Here is a tiny trained network, its code and every weight. The questions are about switching its units off for an input and a target symbol, where a switched-off unit gives its printed mean instead of its output.

import numpy as np


def w(rows, s, z=0):
    codes = np.array(rows[::2]) - 128.0
    scale = np.full(codes.shape[1], s)
    scale[-1] = z or s
    return codes * scale


def norm(h):
    return h / np.sqrt((h * h).mean(-1, keepdims=True) + 1e-5)


def f(y):
    return y / 2 * (1 + np.tanh(0.7978845608 * (y + 0.044715 * y**3)))


def softmax(a):
    e = np.exp(a - a.max(-1, keepdims=True))
    return e / e.sum(-1, keepdims=True)


def log_softmax(a):
    a = a - a.max(-1, keepdims=True)
    return a - np.log(np.exp(a).sum(-1, keepdims=True))


def net(x, mask):
    ids = ['αγδεζηθξπστφψω'.index(c) for c in x.split()]
    T = len(ids)
    res = E[ids] + P[:T]
    u = 0
    for l in range(2):
        r = norm(res)
        for j in range(2):
            rows = slice(4 * j, 4 * j + 4)
            q, k, v = (r @ M[l][rows].T for M in (Q, K, V))
            z = softmax(np.where(np.tri(T) > 0, q @ k.T / 4**0.5, -1e9)) @ v
            o = O[l][rows]
            res = res + np.where(mask[u + j], z, o[:, -1]) @ o[:, :-1]
        u += 2
        y = f(norm(res) @ A[l][:, :-1].T + A[l][:, -1])
        res = res + np.where(mask[u : u + 8], y, B[l][:, -1]) @ B[l][:, :-1]
        u += 8
    return log_softmax(norm(res)[-1] @ U[:, :-1].T + U[:, -1])


Q, K, V, O, A, B = {}, {}, {}, {}, {}, {}
E = w([
[130,50,135,136,134,165,171,124,143,220],'α',
[131,162,133,2,195,136,203,174,135,205],'γ',
[103,189,145,121,212,88,246,130,116,200],'δ',
[140,132,214,145,215,144,149,90,156,71],'ε',
[94,102,143,122,169,5,143,155,177,69],'ζ',
[111,108,66,145,163,132,132,69,173,157],'η',
[103,120,209,76,184,115,22,87,71,183],'θ',
[77,118,102,156,86,107,115,163,86,204],'ξ',
[238,170,145,89,92,151,100,115,153,113],'π',
[140,168,85,143,146,104,46,165,99,105],'σ',
[110,208,111,175,97,111,125,98,136,133],'τ',
[101,148,104,86,114,133,125,72,92,72],'φ',
[149,128,109,146,72,152,179,159,126,76],'ψ',
[118,146,120,181,129,198,133,116,83,107],'ω',
],0.0072)
P = w([
[15,218,141,50,151,226,152,255,242,115],'0',
[27,172,140,97,113,200,97,200,230,110],'1',
[64,204,109,87,166,178,161,180,182,128],'2',
[68,143,122,124,108,178,98,150,191,123],'3',
[98,173,103,106,160,154,169,153,151,135],'4',
[94,117,115,133,101,157,100,124,161,125],'5',
[131,162,91,121,156,130,168,126,129,141],'6',
[118,106,112,149,90,132,100,105,135,125],'7',
[150,145,88,136,153,110,165,113,96,145],'8',
[146,96,110,168,88,116,97,84,106,123],'9',
[170,130,95,150,146,91,171,89,67,145],'10',
[164,76,115,183,91,90,107,67,68,127],'11',
[190,108,107,171,147,61,170,68,31,143],'12',
[176,49,125,208,89,64,104,47,41,138],'13',
],0.005)
Q[0] = w([
[68,156,117,182,155,99,189,115,108,153],'L0H0',
[153,184,73,177,129,140,167,91,182,134],'L0H0',
[117,81,81,252,118,123,77,48,116,148],'L0H0',
[74,137,134,159,82,138,93,124,168,109],'L0H0',
[163,109,120,118,185,99,191,137,100,134],'L0H1',
[106,209,130,76,130,113,169,205,163,91],'L0H1',
[150,183,113,143,152,188,161,79,103,204],'L0H1',
[113,132,56,158,167,134,115,67,174,113],'L0H1',
],0.011)
K[0] = w([
[126,67,105,167,163,104,191,107,18,125],'L0H0',
[192,132,108,138,108,113,158,122,70,93],'L0H0',
[164,92,146,162,101,92,103,97,70,125],'L0H0',
[78,86,105,167,80,164,97,133,105,76],'L0H0',
[178,138,110,121,189,50,191,146,137,142],'L0H1',
[89,171,102,85,160,188,163,185,177,122],'L0H1',
[194,129,105,157,139,154,158,70,1,157],'L0H1',
[163,175,116,175,82,94,119,99,53,85],'L0H1',
],0.0084)
V[0] = w([
[138,195,170,155,115,121,11,146,131,196],'L0H0',
[115,158,131,2,102,118,89,96,130,137],'L0H0',
[138,140,130,119,38,171,138,173,86,96],'L0H0',
[202,134,152,95,118,111,160,178,205,169],'L0H0',
[187,195,107,120,98,125,84,124,98,92],'L0H1',
[182,130,152,136,133,216,138,75,112,180],'L0H1',
[143,101,99,64,91,112,148,102,187,119],'L0H1',
[97,202,161,141,45,78,162,102,140,138],'L0H1',
],0.0048)
O[0] = w([
[204,160,104,154,233,71,225,91,159,188,3],'L0H0',
[137,140,112,159,102,27,146,150,74,167,78],'L0H0',
[101,161,62,61,188,123,195,101,65,66,39],'L0H0',
[145,65,157,188,105,43,97,1,126,81,74],'L0H0',
[70,133,178,115,181,113,231,177,88,98,66],'L0H1',
[38,59,161,159,172,151,85,175,194,103,88],'L0H1',
[143,83,149,127,67,61,81,118,95,132,155],'L0H1',
[111,197,206,117,154,120,135,107,102,202,167],'L0H1',
],0.0041,0.0014)
A[0] = w([
[129,167,190,84,181,122,160,153,74,88,153],'L0N0',
[139,126,107,169,26,138,101,126,130,156,41],'L0N1',
[138,56,131,138,3,166,243,191,162,25,66],'L0N2',
[135,157,200,200,180,185,178,95,180,120,55],'L0N3',
[235,153,118,100,3,208,173,171,143,118,40],'L0N4',
[196,95,147,128,122,184,147,144,182,150,110],'L0N5',
[148,123,117,100,38,118,61,182,106,104,93],'L0N6',
[194,211,85,100,124,149,61,175,48,122,2],'L0N7',
],0.0054,0.0044)
B[0] = w([
[128,84,123,145,87,146,70,106,159,118,218],'L0N0',
[155,119,139,149,132,153,123,141,125,161,127],'L0N1',
[90,254,113,161,89,107,119,101,180,154,219],'L0N2',
[162,120,173,112,124,117,150,142,132,120,248],'L0N3',
[60,169,178,144,95,144,109,154,165,105,158],'L0N4',
[134,115,142,114,91,125,99,132,148,110,157],'L0N5',
[127,134,135,119,163,142,170,95,130,125,165],'L0N6',
[155,123,107,144,140,94,100,167,142,107,131],'L0N7',
],0.0089,0.0016)
Q[1] = w([
[93,100,87,121,198,65,189,53,120,169],'L1H0',
[146,168,135,109,82,172,157,120,108,109],'L1H0',
[196,133,130,99,8,143,118,121,188,78],'L1H0',
[217,117,149,108,74,105,135,86,103,135],'L1H0',
[59,174,152,42,105,149,142,133,105,33],'L1H1',
[112,92,174,32,59,1,145,146,107,142],'L1H1',
[145,69,144,220,58,173,69,156,132,133],'L1H1',
[154,149,101,240,157,38,114,84,163,9],'L1H1',
],0.0085)
K[1] = w([
[137,67,131,154,178,165,145,37,79,162],'L1H0',
[121,198,139,55,106,156,136,126,146,138],'L1H0',
[116,182,154,112,103,105,23,120,149,129],'L1H0',
[198,145,165,145,108,142,55,88,124,134],'L1H0',
[112,181,116,120,106,149,144,128,243,87],'L1H1',
[99,86,140,22,103,60,140,118,198,142],'L1H1',
[163,61,140,181,113,186,88,66,103,156],'L1H1',
[75,108,108,255,163,28,122,125,133,85],'L1H1',
],0.0086)
V[1] = w([
[138,127,83,167,38,109,207,150,156,111],'L1H0',
[145,160,160,75,183,99,161,109,96,127],'L1H0',
[88,147,114,98,136,88,76,117,123,154],'L1H0',
[144,138,68,209,149,124,129,39,97,171],'L1H0',
[98,123,126,84,187,154,122,77,103,80],'L1H1',
[54,77,118,140,162,154,225,148,146,106],'L1H1',
[198,82,63,173,32,131,224,76,105,103],'L1H1',
[147,176,59,124,64,147,123,121,253,107],'L1H1',
],0.004)
O[1] = w([
[160,100,79,103,161,123,252,158,153,129,132],'L1H0',
[108,50,143,140,65,149,104,138,139,117,92],'L1H0',
[97,121,148,126,187,110,101,127,102,102,162],'L1H0',
[136,157,205,100,73,108,137,209,123,83,141],'L1H0',
[145,174,127,147,148,110,142,165,142,137,114],'L1H1',
[132,176,156,151,135,130,96,75,149,184,121],'L1H1',
[48,105,136,100,113,193,123,112,210,199,69],'L1H1',
[154,4,205,169,104,157,128,123,76,160,254],'L1H1',
],0.0042,0.0034)
A[1] = w([
[67,159,103,145,112,140,154,212,72,199,38],'L1N0',
[190,111,243,88,85,186,100,178,185,1,19],'L1N1',
[151,178,228,141,142,86,183,120,122,171,24],'L1N2',
[35,121,142,112,166,67,119,138,225,100,26],'L1N3',
[90,158,126,160,214,245,152,153,123,93,2],'L1N4',
[86,113,113,71,75,161,141,68,31,50,37],'L1N5',
[164,172,83,45,142,146,93,87,191,152,51],'L1N6',
[166,171,124,106,133,73,146,86,61,120,69],'L1N7',
],0.0079,0.0088)
B[1] = w([
[100,96,164,182,141,132,137,187,51,155,152],'L1N0',
[159,65,204,99,103,120,117,181,144,51,254],'L1N1',
[233,148,155,127,152,109,134,74,109,169,160],'L1N2',
[74,102,141,144,217,53,145,122,163,144,125],'L1N3',
[122,168,106,111,249,227,125,157,173,112,129],'L1N4',
[122,94,78,66,126,114,133,45,64,87,167],'L1N5',
[107,149,135,63,124,106,131,193,126,176,101],'L1N6',
[161,72,123,150,137,147,118,75,132,148,145],'L1N7',
],0.011,0.0031)
U = w([
[123,135,124,132,130,128,133,128,128,128,24],'α',
[117,144,117,37,104,100,118,176,140,184,184],'γ',
[88,211,136,173,66,126,145,112,148,103,241],'δ',
[117,68,97,169,86,180,85,112,181,182,84],'ε',
[72,106,136,155,189,53,145,109,178,130,128],'ζ',
[204,184,173,131,151,128,164,84,118,179,145],'η',
[91,156,177,123,153,118,5,111,93,144,3],'θ',
[182,154,44,165,130,90,95,178,128,86,112],'ξ',
[147,101,205,110,100,130,125,164,148,55,185],'π',
[150,103,81,136,96,131,254,155,152,124,75],'σ',
[95,112,146,181,127,136,159,180,44,164,147],'τ',
[130,127,130,128,130,132,129,129,131,129,15],'φ',
[88,116,92,75,122,142,144,69,64,81,199],'ψ',
[126,147,116,122,216,215,138,130,153,110,183],'ω',
],0.0093,0.0027)

Each question gives the input, a string of symbols that net reads in full, and the target symbol t.
The units are the heads (4 rows each of Q, K, V and O) and the neurons (one row each of A and B). Each row of codes is followed by its name. A weight is (code - 128) times the scale printed after its matrix; where a second scale follows, it is the last column's (O, A, B and U).
mask holds one flag per unit, layer by layer, with each layer's heads first. A switched-off unit (its flag False) gives its mean, the last column of its rows in O or B, instead of its output. The means were averaged over made-up inputs and are rounded, as every weight is.
A unit's drop is (log p(t) with every unit on - log p(t) with that unit switched off) / (log p(t) with every unit on - log p(t) with every unit switched off).
The circuit of an input: a set's keep is (log p(t) with only the set's units on - log p(t) with every unit switched off) / (log p(t) with every unit on - log p(t) with every unit switched off). Starting from the 12 units with the biggest drops (on a tie, the unit counted first), units are removed one at a time, each time the one whose removal leaves the highest keep (on an exact tie, the one counted first), for as long as the keep stays at least 0.8.
units of the circuit, in order: the units of the circuit, biggest drop first
top k neurons in layer l: the k neurons of layer l with the biggest drops, biggest first
which heads matter: for each layer, one digit per head in row order, 1 if its drop is at least 0.15 and else 0, layers parted by /
drop when u is switched off: that unit's drop, to one decimal
input η η σ ε σ η ω, target ω: units of the circuit, in order -> L1N4
input σ σ η σ η ζ ψ γ ε η τ θ γ η, target ξ: units of the circuit, in order -> L0H0, L1H1
input ψ η α σ η η, target σ: which heads matter -> 10 / 00
input η ξ ε ε σ α τ, target η: units of the circuit, in order -> L0H1, L1N2
input ε η η ξ γ η η φ ε τ, target τ: units of the circuit, in order -> L0H0, L1N0
input α τ η η η, target ε: which heads matter -> 10 / 00
input ξ φ ξ τ, target τ: units of the circuit, in order -> L1N0, L0H0, L0N2
input θ ω η ε η η η η η π ε η, target ζ: units of the circuit, in order -> L0H1, L1H1, L1N3
input η η τ ψ ψ δ θ ω γ η, target ω: which heads matter -> 10 / 00
input τ ψ η ζ η π ψ η ζ ε σ ω ψ η, target ω: which heads matter -> 11 / 01
input ζ ψ η ω η φ η η ζ η η, target ε: units of the circuit, in order -> L0H0, L1N1
input η δ ε π η, target ζ: units of the circuit, in order -> L0H1, L1N3
input η ε ζ ε τ ω τ, target ω: units of the circuit, in order -> L0H0, L1N4
input γ τ η φ τ ψ η σ α φ η, target τ: units of the circuit, in order -> L0H0, L1N0
input ε ω ξ τ, target ω: units of the circuit, in order -> L1N4, L0N2, L0H0
input η ψ η η τ, target η: units of the circuit, in order -> L1N2, L0H1
input φ σ ψ ξ, target τ: units of the circuit, in order -> L1N0
input ζ ω η φ τ ψ σ ε η, target σ: which heads matter -> 11 / 10
input ψ η δ ε π η η δ α, target ε: which heads matter -> 00 / 00
input φ ξ η ζ ψ ε ζ, target ψ: which heads matter -> 11 / 00
input σ ψ ε ε σ φ η π η γ, target γ: which heads matter -> 00 / 01
input ε θ η, target ξ: units of the circuit, in order -> L1H1, L0H0
input ε ξ α η φ ψ η, target ψ: units of the circuit, in order -> L0H0
input ζ η η π η ζ, target η: top 2 neurons in layer 0 -> L0N6, L0N0
input ε ζ η ξ η η ζ η γ, target γ: top 2 neurons in layer 1 -> L1N6, L1N1
input ξ σ ψ η η, target ψ: drop when L0H0 is switched off -> 0.4
input ε θ α φ φ ω η φ γ ε ε ψ, target δ: drop when L0N2 is switched off -> 1.1
input π η ψ τ, target ψ: drop when L0H0 is switched off -> 1.1
input τ α ψ ε ψ, target δ: top neuron in layer 0 -> L0N2
input ε η σ η δ σ ζ φ ε ψ η ε σ, target ξ: drop when L0H0 is switched off -> 0.0
